Here is a tiny trained network, its code and every weight. The questions are about switching its units off for an input and a class, where a switched-off unit gives its printed mean instead of its output.

import numpy as np


def w(rows, s, z=0):
    codes = np.array(rows[::2]) - 128.0
    scale = np.full(codes.shape[1], s)
    scale[-1] = z or s
    return codes * scale


def f(y):
    return y / 2 * (1 + np.tanh(0.7978845608 * (y + 0.044715 * y**3)))


def log_softmax(a):
    a = a - a.max(-1, keepdims=True)
    return a - np.log(np.exp(a).sum(-1, keepdims=True))


def net(x, mask):
    res = np.array(x, float).reshape(1, 7) / 4 @ E
    y = f(res @ A[0][:, :-1].T + A[0][:, -1])
    res = res + np.where(mask, y, B[0][:, -1]) @ B[0][:, :-1]
    return log_softmax(res[-1] @ U[:, :-1].T + U[:, -1])


A, B = {}, {}
E = w([
[171,98,38,196,22,97],'x0',
[213,197,44,32,208,56],'x1',
[39,180,113,190,173,65],'x2',
[70,197,184,195,138,104],'x3',
[129,197,173,90,46,20],'x4',
[173,32,254,195,132,114],'x5',
[36,78,151,180,212,205],'x6',
],0.0062)
A[0] = w([
[100,109,122,116,129,165,80],'n0',
[102,87,101,222,175,101,170],'n1',
[135,114,124,149,69,104,194],'n2',
[87,103,116,216,185,106,127],'n3',
[172,109,101,192,14,113,145],'n4',
[75,163,138,98,121,118,106],'n5',
[172,125,165,130,147,8,107],'n6',
[118,131,120,126,82,136,95],'n7',
[97,103,207,167,110,157,169],'n8',
[178,133,112,113,102,157,81],'n9',
[109,137,162,128,129,120,136],'n10',
[86,113,190,142,102,162,164],'n11',
[114,159,101,130,87,116,100],'n12',
[108,153,96,124,92,103,84],'n13',
[167,176,147,126,128,65,15],'n14',
[155,14,94,192,141,199,137],'n15',
[111,129,114,123,121,116,99],'n16',
[145,94,130,108,114,116,133],'n17',
[90,111,84,153,148,111,70],'n18',
[122,135,144,169,120,141,141],'n19',
[101,119,129,173,178,128,4],'n20',
[91,82,199,175,119,140,171],'n21',
[124,25,145,75,129,124,172],'n22',
[155,109,108,172,57,110,130],'n23',
[106,133,100,111,93,85,119],'n24',
],0.018,0.0036)
B[0] = w([
[150,89,104,132,94,91,154],'n0',
[54,189,133,111,222,166,221],'n1',
[80,148,156,149,72,115,182],'n2',
[59,213,178,114,176,151,227],'n3',
[62,121,189,222,7,144,234],'n4',
[123,171,35,153,163,171,167],'n5',
[169,37,101,212,41,134,226],'n6',
[126,99,182,112,103,100,145],'n7',
[59,73,165,152,224,155,243],'n8',
[163,206,95,225,185,157,164],'n9',
[131,107,170,146,163,123,159],'n10',
[72,71,161,163,184,145,218],'n11',
[103,151,149,89,100,92,166],'n12',
[101,147,137,71,82,134,168],'n13',
[92,26,115,85,51,103,198],'n14',
[219,11,6,62,137,106,246],'n15',
[156,122,155,68,112,133,132],'n16',
[188,152,175,137,127,112,147],'n17',
[71,138,118,83,123,124,159],'n18',
[157,86,207,71,184,86,163],'n19',
[100,190,150,132,105,121,179],'n20',
[117,55,192,131,238,155,248],'n21',
[155,191,125,223,53,125,183],'n22',
[90,112,191,153,64,100,194],'n23',
[74,149,77,80,87,126,173],'n24',
],0.023,0.013)
U = w([
[182,133,65,101,222,157,123],'0',
[45,63,210,166,159,144,125],'1',
[131,131,159,188,45,88,161],'2',
[165,106,254,39,128,25,1],'3',
[160,43,59,126,107,107,166],'4',
[58,215,145,62,107,110,118],'5',
],0.0059,0.0044)

Each question gives the input, the list of numbers given to net, and the class t.
The units are the neurons (one row each of A and B). Each row of codes is followed by its name. A weight is (code - 128) times the scale printed after its matrix; where a second scale follows, it is the last column's (A, B and U).
mask holds one flag per neuron, in row order. A switched-off neuron (its flag False) gives its mean, the last column of its row in B, instead of its output. The means were averaged over made-up inputs and are rounded, as every weight is.
A unit's drop is (log p(t) with every unit on - log p(t) with that unit switched off) / (log p(t) with every unit on - log p(t) with every unit switched off).
The circuit of an input: a set's keep is (log p(t) with only the set's units on - log p(t) with every unit switched off) / (log p(t) with every unit on - log p(t) with every unit switched off). Starting from the 12 units with the biggest drops (on a tie, the unit counted first), units are removed one at a time, each time the one whose removal leaves the highest keep (on an exact tie, the one counted first), for as long as the keep stays at least 0.8.
circuit, biggest first: the units of the circuit, biggest drop first
most important unit: the unit with the biggest drop
top k neurons: the k neurons with the biggest drops, biggest first
drop of u: that unit's drop, to one decimal
input [-2,-1,5,-6,0,-3,-2], class 5: top 2 neurons : n15, n6
input [6,3,-6,-4,-8,3,8], class 4: circuit, biggest first : n15
input [3,-1,1,2,-7,-5,-4], class 5: circuit, biggest first : n6, n21, n8
input [-4,8,-4,-5,0,8,-3], class 2: top 2 neurons : n15, n22
input [3,4,3,-6,-8,-2,-3], class 0: top 3 neurons : n6, n4, n14
input [7,-3,6,-6,4,-8,-3], class 5: top 3 neurons : n6, n24, n13
input [-6,4,8,-6,-8,7,7], class 0: top 2 neurons : n15, n4
input [-7,-5,-8,-5,-6,8,4], class 0: top 3 neurons : n15, n21, n4
input [-7,0,0,-2,-1,-3,0], class 0: top 2 neurons : n4, n6
input [-6,7,-5,-5,8,0,-6], class 4: top 2 neurons : n4, n14
input [-1,7,7,-3,-1,-5,-6], class 4: drop of n6 : 0.1
input [0,0,5,2,-5,-4,-1], class 5: drop of n17 : 0.0
input [-5,6,-7,1,5,-3,0], class 4: drop of n4 : 0.1
input [5,-1,4,-8,-3,5,-3], class 2: most important unit : n4
